Here is a tiny trained network, its code and every weight. The questions are about switching its units off for an input and a target symbol, where a switched-off unit gives its printed mean instead of its output.

import numpy as np


def w(rows, s, z=0):
    codes = np.array(rows[::2]) - 128.0
    scale = np.full(codes.shape[1], s)
    scale[-1] = z or s
    return codes * scale


def f(y):
    return np.maximum(y, 0)


def softmax(a):
    e = np.exp(a - a.max(-1, keepdims=True))
    return e / e.sum(-1, keepdims=True)


def log_softmax(a):
    a = a - a.max(-1, keepdims=True)
    return a - np.log(np.exp(a).sum(-1, keepdims=True))


def net(x, mask):
    ids = ['αβδεζηθλμξστφψω'.index(c) for c in x.split()]
    T = len(ids)
    res = E[ids] + P[:T]
    u = 0
    for l in range(2):
        q, k, v = (res @ M[l].T for M in (Q, K, V))
        z = softmax(np.where(np.tri(T) > 0, q @ k.T / 2**0.5, -1e9)) @ v
        res = res + np.where(mask[u], z, O[l][:, -1]) @ O[l][:, :-1]
        u += 1
        y = f(res @ A[l][:, :-1].T + A[l][:, -1])
        res = res + np.where(mask[u : u + 16], y, B[l][:, -1]) @ B[l][:, :-1]
        u += 16
    return log_softmax(res[-1] @ U[:, :-1].T + U[:, -1])


Q, K, V, O, A, B = {}, {}, {}, {}, {}, {}
E = w([
[170,204,62,129],'α',
[116,144,49,77],'β',
[144,130,82,130],'δ',
[140,118,38,104],'ε',
[185,130,141,103],'ζ',
[101,254,117,185],'η',
[51,185,151,207],'θ',
[89,142,206,106],'λ',
[124,169,181,164],'μ',
[46,175,187,104],'ξ',
[82,87,153,65],'σ',
[148,92,129,92],'τ',
[177,209,138,144],'φ',
[27,198,133,94],'ψ',
[117,87,97,96],'ω',
],0.016)
P = w([
[157,204,116,10],'0',
[66,171,22,193],'1',
[72,176,28,192],'2',
[73,172,21,185],'3',
[77,163,22,189],'4',
[72,160,15,211],'5',
[66,149,6,203],'6',
[61,147,22,215],'7',
[67,151,6,226],'8',
[64,147,3,229],'9',
],0.0055)
Q[0] = w([
[81,91,101,73],'L0H1',
[168,253,194,136],'L0H1',
],0.057)
K[0] = w([
[123,194,154,112],'L0H1',
[212,2,131,92],'L0H1',
],0.04)
V[0] = w([
[123,201,162,156],'L0H1',
[105,252,143,162],'L0H1',
],0.0032)
O[0] = w([
[115,171,151,137,175],'L0H1',
[111,251,163,144,250],'L0H1',
],0.0032,0.0022)
A[0] = w([
[145,79,167,159,124],'L0N1',
[131,94,107,218,120],'L0N2',
[144,116,127,136,62],'L0N3',
[191,157,175,146,147],'L0N4',
[130,120,130,136,96],'L0N5',
[105,107,246,84,29],'L0N6',
[118,109,123,141,58],'L0N7',
[190,126,134,81,156],'L0N8',
[166,55,128,202,29],'L0N9',
[164,65,181,193,129],'L0N10',
[111,60,122,193,186],'L0N11',
[150,148,169,55,86],'L0N12',
[206,122,185,75,80],'L0N13',
[98,98,193,142,11],'L0N14',
[180,101,120,2,2],'L0N15',
[198,105,107,16,43],'L0N16',
],0.0096,0.0059)
B[0] = w([
[135,160,89,143,128],'L0N1',
[148,92,152,39,251],'L0N2',
[192,142,89,132,128],'L0N3',
[176,179,166,194,168],'L0N4',
[155,123,115,138,128],'L0N5',
[71,164,183,104,138],'L0N6',
[146,167,85,117,128],'L0N7',
[180,98,81,158,164],'L0N8',
[104,117,194,52,128],'L0N9',
[115,184,143,126,130],'L0N10',
[144,196,123,95,239],'L0N11',
[145,150,222,108,144],'L0N12',
[143,55,249,129,133],'L0N13',
[147,147,119,136,128],'L0N14',
[133,69,91,46,145],'L0N15',
[151,86,18,78,151],'L0N16',
],0.012,0.0024)
Q[1] = w([
[105,3,149,196],'L1H1',
[130,218,116,44],'L1H1',
],0.043)
K[1] = w([
[58,45,124,254],'L1H1',
[146,165,147,24],'L1H1',
],0.038)
V[1] = w([
[136,253,207,11],'L1H1',
[252,46,111,37],'L1H1',
],0.0067)
O[1] = w([
[242,74,233,38,229],'L1H1',
[102,56,118,254,254],'L1H1',
],0.0063,0.0093)
A[1] = w([
[143,91,153,139,222],'L1N1',
[83,162,144,102,11],'L1N2',
[125,85,103,146,93],'L1N3',
[106,83,137,180,12],'L1N4',
[116,94,112,186,123],'L1N5',
[167,165,126,79,2],'L1N6',
[63,131,181,117,101],'L1N7',
[94,162,94,74,115],'L1N8',
[154,191,177,184,34],'L1N9',
[81,153,190,137,2],'L1N10',
[131,161,151,83,198],'L1N11',
[114,180,150,148,6],'L1N12',
[89,150,100,137,63],'L1N13',
[199,156,101,161,143],'L1N14',
[46,94,147,124,28],'L1N15',
[5,69,176,63,100],'L1N16',
],0.012,0.0097)
B[1] = w([
[200,148,124,162,242],'L1N1',
[139,121,95,185,132],'L1N2',
[101,130,145,84,175],'L1N3',
[132,41,99,213,172],'L1N4',
[156,151,143,27,254],'L1N5',
[89,254,176,69,189],'L1N6',
[106,134,138,182,155],'L1N7',
[120,102,95,99,163],'L1N8',
[116,68,84,159,156],'L1N9',
[201,138,106,116,131],'L1N10',
[91,4,108,185,250],'L1N11',
[141,125,57,133,130],'L1N12',
[103,91,87,127,150],'L1N13',
[103,191,141,130,212],'L1N14',
[101,72,146,84,144],'L1N15',
[116,222,179,89,174],'L1N16',
],0.026,0.0084)
U = w([
[108,192,120,232,178],'α',
[131,132,109,69,253],'β',
[75,250,77,78,196],'δ',
[91,89,51,28,55],'ε',
[188,71,142,83,110],'ζ',
[2,126,143,71,92],'η',
[55,133,55,174,229],'θ',
[134,107,232,144,80],'λ',
[97,70,134,145,173],'μ',
[104,132,228,46,92],'ξ',
[209,186,182,114,100],'σ',
[161,37,104,47,40],'τ',
[142,86,153,206,104],'φ',
[66,125,201,120,117],'ψ',
[121,118,78,30,89],'ω',
],0.0063,0.0076)

Each question gives the input, a string of symbols that net reads in full, and the target symbol t.
The units are the heads (2 rows each of Q, K, V and O) and the neurons (one row each of A and B). Each row of codes is followed by its name. A weight is (code - 128) times the scale printed after its matrix; where a second scale follows, it is the last column's (O, A, B and U).
mask holds one flag per unit, layer by layer, with each layer's heads first. A switched-off unit (its flag False) gives its mean, the last column of its rows in O or B, instead of its output. The means were averaged over made-up inputs and are rounded, as every weight is.
A unit's drop is (log p(t) with every unit on - log p(t) with that unit switched off) / (log p(t) with every unit on - log p(t) with every unit switched off).
The circuit of an input: a set's keep is (log p(t) with only the set's units on - log p(t) with every unit switched off) / (log p(t) with every unit on - log p(t) with every unit switched off). Starting from the 12 units with the biggest drops (on a tie, the unit counted first), units are removed one at a time, each time the one whose removal leaves the highest keep (on an exact tie, the one counted first), for as long as the keep stays at least 0.8.
circuit, biggest first: the units of the circuit, biggest drop first
k most important neurons: the k neurons with the biggest drops, biggest first
top k neurons in layer l: the k neurons of layer l with the biggest drops, biggest first
input η ξ α ε τ η λ α, target η: 3 most important neurons => (L1N11, L1N6, L1N1)
input θ ε ξ ξ σ δ, target θ: circuit, biggest first => (L1N5, L1H1, L0N2)
input σ ζ ζ δ, target σ: circuit, biggest first => (L1N11, L1H1, L1N1, L0N15)
input θ θ σ η, target θ: circuit, biggest first => (L1N5, L1N1, L1N9)
input δ ψ α θ η φ δ τ ε, target δ: circuit, biggest first => (L1N11)
input φ τ τ ξ τ δ θ, target φ: circuit, biggest first => (L1N5, L1H1, L1N6)
input δ ε β β τ τ α, target δ: top 3 neurons in layer 1 => (L1N11, L1N14, L1N4)
input θ δ σ δ ε μ δ, target θ: circuit, biggest first => (L1N5, L1H1)
input ξ μ σ, target ξ: 2 most important neurons => (L1N6, L1N16)
input α μ ω δ σ α ζ η φ, target α: circuit, biggest first => (L1N5, L1N14)
input φ σ θ, target φ: 3 most important neurons => (L1N5, L1N11, L1N6)
input φ σ μ, target φ: 2 most important neurons => (L1N5, L1N11)
input ω τ β, target ε: 2 most important neurons => (L1N5, L0N16)
input σ δ θ φ, target α: 3 most important neurons => (L1N9, L0N4, L1N14)
input ζ δ ε η δ σ σ τ, target ζ: 2 most important neurons => (L1N5, L1N4)
input δ σ δ δ λ λ η σ, target δ: circuit, biggest first => (L1N11, L1N16)
input θ φ θ, target θ: 3 most important neurons => (L1N5, L0N11, L1N11)
input η δ ω ω α ω η μ θ, target η: 4 most important neurons => (L1N6, L1N11, L0N2, L0N11)
input ω δ ψ μ δ δ θ ω θ α, target δ: 3 most important neurons => (L1N11, L1N5, L1N14)
input σ τ σ τ θ σ, target σ: top 3 neurons in layer 1 => (L1N11, L1N1, L1N16)
input η ξ ω δ ξ θ σ σ φ ψ, target η: most important neuron => (L1N11)
input σ ζ β ζ θ α, target σ: top neuron in layer 1 => (L1N11)
input α φ α σ η λ ζ, target σ: 2 most important neurons => (L1N11, L0N8)
input σ β θ α ω λ, target σ: top 3 neurons in layer 1 => (L1N11, L1N1, L1N16)
input ξ η β δ η δ, target ξ: top 2 neurons in layer 0 => (L0N6, L0N12)
input η τ τ φ δ β, target η: top 3 neurons in layer 1 => (L1N6, L1N11, L1N1)
input θ σ η β θ β, target θ: circuit, biggest first => (L1N5)
input α τ σ α ω ξ, target α: circuit, biggest first => (L1N5, L1N7)
input δ λ ω η δ ξ, target δ: top 3 neurons in layer 1 => (L1N11, L1N16, L1N4)
input δ α α θ σ ζ, target σ: top 2 neurons in layer 1 => (L1N11, L1N6)
